Below are the code and all the weights of a small trained network. Each question names an input and a class and asks about switching units off, where a switched-off unit gives its printed mean instead of its output.

import numpy as np


def w(rows, s, z=0):
    codes = np.array(rows[::2]) - 128.0
    scale = np.full(codes.shape[1], s)
    scale[-1] = z or s
    return codes * scale


def norm(h):
    return h / np.sqrt((h * h).mean(-1, keepdims=True) + 1e-5)


def f(y):
    return np.maximum(y, 0)


def log_softmax(a):
    a = a - a.max(-1, keepdims=True)
    return a - np.log(np.exp(a).sum(-1, keepdims=True))


def net(x, mask):
    res = np.array(x, float).reshape(1, 7) / 4 @ E
    u = 0
    for l in range(3):
        y = f(norm(res) @ A[l][:, :-1].T + A[l][:, -1])
        res = res + np.where(mask[u : u + 8], y, B[l][:, -1]) @ B[l][:, :-1]
        u += 8
    return log_softmax(norm(res)[-1] @ U[:, :-1].T + U[:, -1])


A, B = {}, {}
E = w([
[88,74,218,132,132,227,51,124,2,133,92,143],'x0',
[44,112,82,50,64,172,84,3,49,107,144,91],'x1',
[97,141,105,127,181,36,163,10,201,153,198,41],'x2',
[140,243,95,73,86,109,198,103,189,51,82,140],'x3',
[187,208,113,151,110,133,123,130,150,39,133,110],'x4',
[129,208,176,129,200,125,159,70,122,98,60,123],'x5',
[200,162,229,178,13,218,169,69,132,163,102,112],'x6',
],0.0096)
A[0] = w([
[138,184,108,130,250,50,166,102,187,115,126,127,45],'L0N0',
[123,160,144,131,202,89,139,101,154,111,128,120,25],'L0N1',
[148,209,128,134,93,108,135,50,178,45,139,93,16],'L0N2',
[183,164,106,148,148,130,160,115,132,164,97,132,112],'L0N3',
[185,160,123,152,153,154,131,223,122,98,109,150,44],'L0N4',
[158,167,158,137,158,137,150,179,146,98,112,142,56],'L0N5',
[215,168,165,178,86,116,189,150,230,175,125,126,42],'L0N6',
[144,245,61,76,97,96,195,132,200,50,99,162,3],'L0N7',
],0.023,0.0063)
B[0] = w([
[88,118,155,133,252,152,142,144,159,168,75,56,236],'L0N0',
[111,136,136,152,202,142,142,110,141,106,104,110,177],'L0N1',
[149,161,133,88,139,147,136,93,109,94,199,145,222],'L0N2',
[110,128,128,140,96,142,136,110,158,139,151,160,174],'L0N3',
[158,142,138,146,158,129,130,163,125,80,148,142,194],'L0N4',
[123,136,135,135,115,117,105,150,81,146,108,135,180],'L0N5',
[145,122,192,193,57,112,192,111,173,210,146,165,248],'L0N6',
[131,144,56,70,16,59,80,122,103,121,41,63,251],'L0N7',
],0.023)
A[1] = w([
[161,175,92,125,103,137,160,45,162,50,175,119,82],'L1N0',
[192,138,154,149,134,138,102,254,143,58,116,198,81],'L1N1',
[136,68,36,132,189,30,138,169,229,118,217,119,135],'L1N2',
[150,165,108,186,153,96,93,149,76,94,108,180,2],'L1N3',
[163,128,103,101,120,37,124,162,128,134,184,168,128],'L1N4',
[140,86,143,149,179,139,121,83,182,88,97,165,29],'L1N5',
[123,122,145,90,130,215,120,60,69,110,137,154,68],'L1N6',
[152,144,128,89,136,164,147,100,148,61,211,163,71],'L1N7',
],0.025,0.0026)
B[1] = w([
[213,235,135,86,161,146,70,165,84,130,179,144,222],'L1N0',
[171,117,197,195,135,139,96,208,24,49,104,61,252],'L1N1',
[20,128,33,99,143,70,59,172,85,249,249,185,188],'L1N2',
[134,75,98,178,108,169,114,140,81,85,114,83,187],'L1N3',
[40,94,73,161,174,122,123,138,107,184,145,134,184],'L1N4',
[115,147,144,79,117,150,140,120,87,171,116,91,160],'L1N5',
[170,75,131,64,161,222,173,87,111,129,89,175,237],'L1N6',
[88,148,185,119,146,171,104,88,129,116,206,124,176],'L1N7',
],0.017,0.014)
A[2] = w([
[127,128,73,117,83,66,154,52,202,46,88,110,34],'L2N0',
[121,139,79,90,62,69,112,111,219,55,107,133,17],'L2N1',
[78,100,160,114,88,114,133,126,170,156,68,141,139],'L2N2',
[125,97,147,167,84,138,154,109,232,102,124,174,46],'L2N3',
[77,95,99,137,129,111,122,144,233,94,211,205,2],'L2N4',
[71,43,176,119,104,189,137,120,137,117,50,162,110],'L2N5',
[130,115,119,214,86,120,186,102,254,114,131,238,41],'L2N6',
[98,71,77,170,253,93,152,124,246,61,104,115,106],'L2N7',
],0.02,0.0038)
B[2] = w([
[105,109,56,129,68,114,47,175,193,8,113,171,213],'L2N0',
[136,89,19,107,116,57,143,107,69,95,118,98,208],'L2N1',
[129,151,125,137,184,146,125,109,95,48,209,189,229],'L2N2',
[117,71,229,78,87,144,151,130,83,136,166,113,201],'L2N3',
[82,84,127,141,52,127,48,151,142,97,152,133,154],'L2N4',
[121,51,53,161,115,74,167,105,216,85,99,162,244],'L2N5',
[154,50,135,106,117,141,177,109,129,187,209,222,255],'L2N6',
[71,164,228,176,228,219,136,133,225,85,145,193,218],'L2N7',
],0.014,0.0093)
U = w([
[127,32,77,96,137,195,170,77,127,95,92,178,134],'0',
[130,90,153,198,116,152,113,199,58,60,102,103,149],'1',
[30,94,55,113,130,123,75,149,98,169,215,168,7],'2',
[164,199,131,45,131,204,123,49,108,94,188,144,35],'3',
[143,139,197,181,36,111,208,112,152,211,184,172,167],'4',
[32,168,143,123,253,135,149,119,195,172,102,63,183],'5',
[122,211,36,61,33,59,99,96,134,100,65,53,194],'6',
],0.014,0.0019)

Each question gives the input, the list of numbers given to net, and the class t.
The units are the neurons (one row each of A and B). Each row of codes is followed by its name. A weight is (code - 128) times the scale printed after its matrix; where a second scale follows, it is the last column's (A, B and U).
mask holds one flag per neuron, layer by layer. A switched-off neuron (its flag False) gives its mean, the last column of its row in B, instead of its output. The means were averaged over made-up inputs and are rounded, as every weight is.
A unit's drop is (log p(t) with every unit on - log p(t) with that unit switched off) / (log p(t) with every unit on - log p(t) with every unit switched off).
most important unit: the unit with the biggest drop
top k neurons: the k neurons with the biggest drops, biggest first
k most important neurons of layer l: the k neurons of layer l with the biggest drops, biggest first
drop when u is switched off: that unit's drop, to one decimal
input [6,-2,-2,-2,-5,6,3], class 0: 4 most important neurons of layer 0 => [L0N7 L0N4 L0N6 L0N0]
input [4,-4,1,-7,-5,-4,-2], class 2: most important unit => L0N6
input [5,8,3,-8,4,-6,6], class 0: top 3 neurons => [L0N7 L0N2 L0N6]
input [5,0,-1,3,1,-6,7], class 4: top 3 neurons => [L0N7 L0N2 L0N4]
input [2,7,-3,-4,2,0,1], class 0: top 2 neurons => [L0N7 L0N2]
input [8,6,1,7,-3,-8,2], class 0: top 2 neurons => [L0N7 L0N2]
input [2,3,0,2,1,-8,3], class 0: top 4 neurons => [L0N7 L0N2 L0N4 L1N6]
input [-2,2,-5,-4,-3,-4,5], class 0: 3 most important neurons of layer 0 => [L0N4 L0N7 L0N6]
input [-7,-6,7,0,8,-8,-3], class 5: top 3 neurons => [L0N0 L0N1 L2N7]
input [3,0,-4,-1,-5,6,8], class 0: 2 most important neurons of layer 0 => [L0N7 L0N6]
input [2,1,-2,-7,-1,0,-1], class 0: top 2 neurons => [L0N4 L0N7]
input [3,0,1,4,1,0,4], class 3: top 2 neurons => [L0N2 L1N0]
input [-3,7,-1,-4,8,0,-6], class 3: top 3 neurons => [L0N7 L0N0 L1N0]
input [-2,-2,-3,-6,-5,3,-4], class 2: top 4 neurons => [L1N2 L0N5 L0N7 L0N0]
input [-6,7,2,-4,5,-1,-1], class 3: most important unit => L0N2
input [-7,8,-6,-7,-4,-1,7], class 0: top 3 neurons => [L0N7 L0N6 L0N2]
input [5,6,-1,-7,-1,-2,1], class 0: top 2 neurons => [L0N7 L0N6]
input [-3,5,-5,6,-5,2,-1], class 6: drop when L1N1 is switched off => 0.0
input [-1,-5,-2,1,6,6,0], class 6: drop when L0N7 is switched off => 1.8
input [-1,-7,-1,-4,7,4,-3], class 5: drop when L0N0 is switched off => 2.0
